Here is a tiny trained network, its code and every weight. The questions are about switching its units off for an input and a class, where a switched-off unit gives its printed mean instead of its output.

import numpy as np


def w(rows, s, z=0):
    codes = np.array(rows[::2]) - 128.0
    scale = np.full(codes.shape[1], s)
    scale[-1] = z or s
    return codes * scale


def norm(h):
    return h / np.sqrt((h * h).mean(-1, keepdims=True) + 1e-5)


def f(y):
    return np.maximum(y, 0)


def log_softmax(a):
    a = a - a.max(-1, keepdims=True)
    return a - np.log(np.exp(a).sum(-1, keepdims=True))


def net(x, mask):
    res = np.array(x, float).reshape(1, 7) / 4 @ E
    u = 0
    for l in range(3):
        y = f(norm(res) @ A[l][:, :-1].T + A[l][:, -1])
        res = res + np.where(mask[u : u + 12], y, B[l][:, -1]) @ B[l][:, :-1]
        u += 12
    return log_softmax(norm(res)[-1] @ U[:, :-1].T + U[:, -1])


A, B = {}, {}
E = w([
[173,103,155,230,139,97],'x0',
[125,126,120,133,128,129],'x1',
[87,105,155,172,3,173],'x2',
[128,126,131,126,127,126],'x3',
[118,69,126,115,183,201],'x4',
[126,132,103,143,131,138],'x5',
[16,164,159,184,177,121],'x6',
],0.0078)
A[0] = w([
[88,118,127,89,52,117,108],'L0N1',
[123,15,242,148,225,175,138],'L0N2',
[100,116,129,164,86,170,4],'L0N3',
[109,13,133,127,163,129,2],'L0N4',
[152,123,233,18,126,124,163],'L0N5',
[105,57,158,128,149,229,38],'L0N6',
[95,68,110,164,7,217,75],'L0N7',
[79,159,147,143,139,162,59],'L0N8',
[147,33,87,88,108,134,41],'L0N9',
[184,254,209,120,128,243,182],'L0N10',
[114,134,138,248,134,252,131],'L0N11',
[128,156,104,114,77,103,91],'L0N12',
],0.007,0.0035)
B[0] = w([
[114,164,86,106,164,236,187],'L0N1',
[93,114,36,197,112,156,254],'L0N2',
[146,172,180,91,103,164,153],'L0N3',
[71,13,71,184,145,182,149],'L0N4',
[142,174,35,178,163,188,214],'L0N5',
[107,31,25,115,127,120,185],'L0N6',
[163,206,255,80,203,189,250],'L0N7',
[11,165,169,193,96,163,161],'L0N8',
[216,122,57,92,80,98,174],'L0N9',
[47,50,83,202,86,122,176],'L0N10',
[90,61,170,95,93,98,241],'L0N11',
[199,164,84,95,79,44,159],'L0N12',
],0.0046,0.0043)
A[1] = w([
[63,69,90,2,81,110,2],'L1N1',
[56,173,184,238,181,75,151],'L1N2',
[120,83,141,77,145,152,170],'L1N3',
[79,101,161,160,103,103,144],'L1N4',
[164,6,202,227,124,65,62],'L1N5',
[93,56,183,116,205,134,99],'L1N6',
[146,124,110,152,77,44,190],'L1N7',
[105,100,98,94,182,108,60],'L1N8',
[63,190,107,56,99,114,74],'L1N9',
[98,106,132,53,142,168,70],'L1N10',
[124,224,161,121,46,104,60],'L1N11',
[104,73,154,111,154,139,144],'L1N12',
],0.009,0.0023)
B[1] = w([
[125,171,97,191,139,164,178],'L1N1',
[108,125,125,72,123,123,254],'L1N2',
[104,126,75,182,71,86,175],'L1N3',
[138,155,110,81,154,147,183],'L1N4',
[133,254,78,192,146,163,216],'L1N5',
[104,92,89,124,108,105,181],'L1N6',
[127,97,90,107,146,152,177],'L1N7',
[171,94,132,128,179,133,174],'L1N8',
[162,170,67,166,141,141,184],'L1N9',
[153,163,92,210,113,137,177],'L1N10',
[100,53,112,217,106,94,186],'L1N11',
[156,105,124,174,103,97,166],'L1N12',
],0.0092,0.0065)
A[2] = w([
[191,131,135,157,106,173,118],'L2N1',
[94,176,143,159,145,142,95],'L2N2',
[121,98,183,149,60,208,54],'L2N3',
[111,174,98,129,99,7,191],'L2N4',
[159,134,174,189,156,134,253],'L2N5',
[135,104,81,121,190,118,228],'L2N6',
[100,145,112,171,27,138,225],'L2N7',
[60,178,99,140,190,153,135],'L2N8',
[161,93,67,70,152,133,253],'L2N9',
[49,125,139,142,141,105,147],'L2N10',
[200,92,118,119,89,140,81],'L2N11',
[79,157,122,87,93,185,250],'L2N12',
],0.013,0.0018)
B[2] = w([
[38,115,116,72,79,43,196],'L2N1',
[120,181,57,57,79,146,186],'L2N2',
[176,110,224,120,240,106,181],'L2N3',
[98,2,144,210,161,226,192],'L2N4',
[105,222,87,34,36,179,164],'L2N5',
[186,159,240,135,143,169,233],'L2N6',
[170,119,175,120,245,153,250],'L2N7',
[187,151,146,112,46,127,255],'L2N8',
[53,118,211,155,120,104,225],'L2N9',
[114,48,69,42,84,28,188],'L2N10',
[19,135,72,82,66,78,180],'L2N11',
[190,155,142,143,116,44,192],'L2N12',
],0.0074,0.0091)
U = w([
[153,225,78,160,97,203,247],'0',
[155,145,252,105,209,134,186],'1',
[77,101,98,41,61,60,1],'2',
[102,28,103,214,151,190,53],'3',
],0.019,0.0015)

Each question gives the input, the list of numbers given to net, and the class t.
The units are the neurons (one row each of A and B). Each row of codes is followed by its name. A weight is (code - 128) times the scale printed after its matrix; where a second scale follows, it is the last column's (A, B and U).
mask holds one flag per neuron, layer by layer. A switched-off neuron (its flag False) gives its mean, the last column of its row in B, instead of its output. The means were averaged over made-up inputs and are rounded, as every weight is.
A unit's drop is (log p(t) with every unit on - log p(t) with that unit switched off) / (log p(t) with every unit on - log p(t) with every unit switched off).
The circuit of an input: a set's keep is (log p(t) with only the set's units on - log p(t) with every unit switched off) / (log p(t) with every unit on - log p(t) with every unit switched off). Starting from the 12 units with the biggest drops (on a tie, the unit counted first), units are removed one at a time, each time the one whose removal leaves the highest keep (on an exact tie, the one counted first), for as long as the keep stays at least 0.8.
units of the circuit, in order: the units of the circuit, biggest drop first
unit that matters most: the unit with the biggest drop
top k neurons: the k neurons with the biggest drops, biggest first
top k neurons in layer l: the k neurons of layer l with the biggest drops, biggest first
input [-4,-2,8,6,-7,-6,-1], class 1: top 2 neurons in layer 2 => (L2N7 L2N3)
input [1,-5,4,4,2,2,5], class 2: units of the circuit, in order => (L2N10 L1N2)
input [4,-2,-4,2,-4,-6,-8], class 2: unit that matters most => L2N11
input [-3,6,-1,7,8,-4,-7], class 3: top 4 neurons in layer 0 => (L0N6 L0N4 L0N7 L0N2)
input [-4,-4,8,-2,7,-3,-6], class 1: top 3 neurons => (L2N3 L0N7 L2N7)
input [-4,4,-5,0,4,0,7], class 2: units of the circuit, in order => (L2N10 L2N7)
input [-4,3,-4,1,2,1,5], class 2: top 3 neurons => (L2N7 L2N10 L1N5)
input [7,-4,7,5,5,4,-6], class 0: top 2 neurons => (L1N5 L2N5)
input [-7,0,-8,-2,-6,-2,-1], class 1: top 2 neurons in layer 2 => (L2N6 L2N9)
input [4,-7,5,1,-8,3,6], class 3: top 2 neurons => (L2N4 L1N11)
input [-2,-5,8,-5,6,6,-7], class 1: units of the circuit, in order => (L2N3 L0N7)
input [0,0,-1,-6,-4,6,5], class 2: top 2 neurons => (L2N10 L1N2)
input [5,-2,5,-4,-8,-5,-5], class 3: top 3 neurons => (L1N11 L2N4 L2N7)
input [-3,-6,-4,-4,-6,-3,4], class 3: units of the circuit, in order => (L2N4)
input [7,-2,-3,3,3,8,-6], class 0: top 2 neurons => (L1N5 L2N10)
input [8,1,4,-6,8,2,-4], class 0: top 4 neurons => (L1N5 L2N5 L2N4 L0N7)
input [-5,-8,8,-2,-8,3,2], class 1: top 2 neurons in layer 2 => (L2N7 L2N3)
input [1,-3,8,7,8,0,8], class 1: top 2 neurons in layer 2 => (L2N3 L2N7)
input [5,-5,-5,2,-2,2,6], class 2: top 4 neurons => (L2N10 L2N7 L1N2 L2N3)
input [-2,-1,8,5,-8,-3,5], class 1: units of the circuit, in order => (L2N7)
input [-2,7,6,-4,6,-5,7], class 2: top 2 neurons => (L2N10 L2N6)
input [-2,-3,1,7,-5,4,7], class 2: top 2 neurons => (L2N10 L1N2)
input [-6,1,4,-1,-4,-5,5], class 0: top 2 neurons in layer 2 => (L2N1 L2N7)
input [-7,6,-4,-2,-8,-5,5], class 3: top 2 neurons => (L2N4 L1N11)
input [2,4,6,6,-8,2,1], class 3: top 4 neurons => (L1N11 L2N4 L2N6 L0N12)
input [6,-7,8,6,-8,6,-5], class 1: top 2 neurons in layer 1 => (L1N3 L1N9)
input [7,1,4,4,4,7,-6], class 0: units of the circuit, in order => (L1N5)
input [4,-6,6,3,-6,7,1], class 1: top 2 neurons in layer 2 => (L2N7 L2N3)
input [0,-3,7,-3,2,-3,7], class 1: top 2 neurons in layer 0 => (L0N7 L0N3)
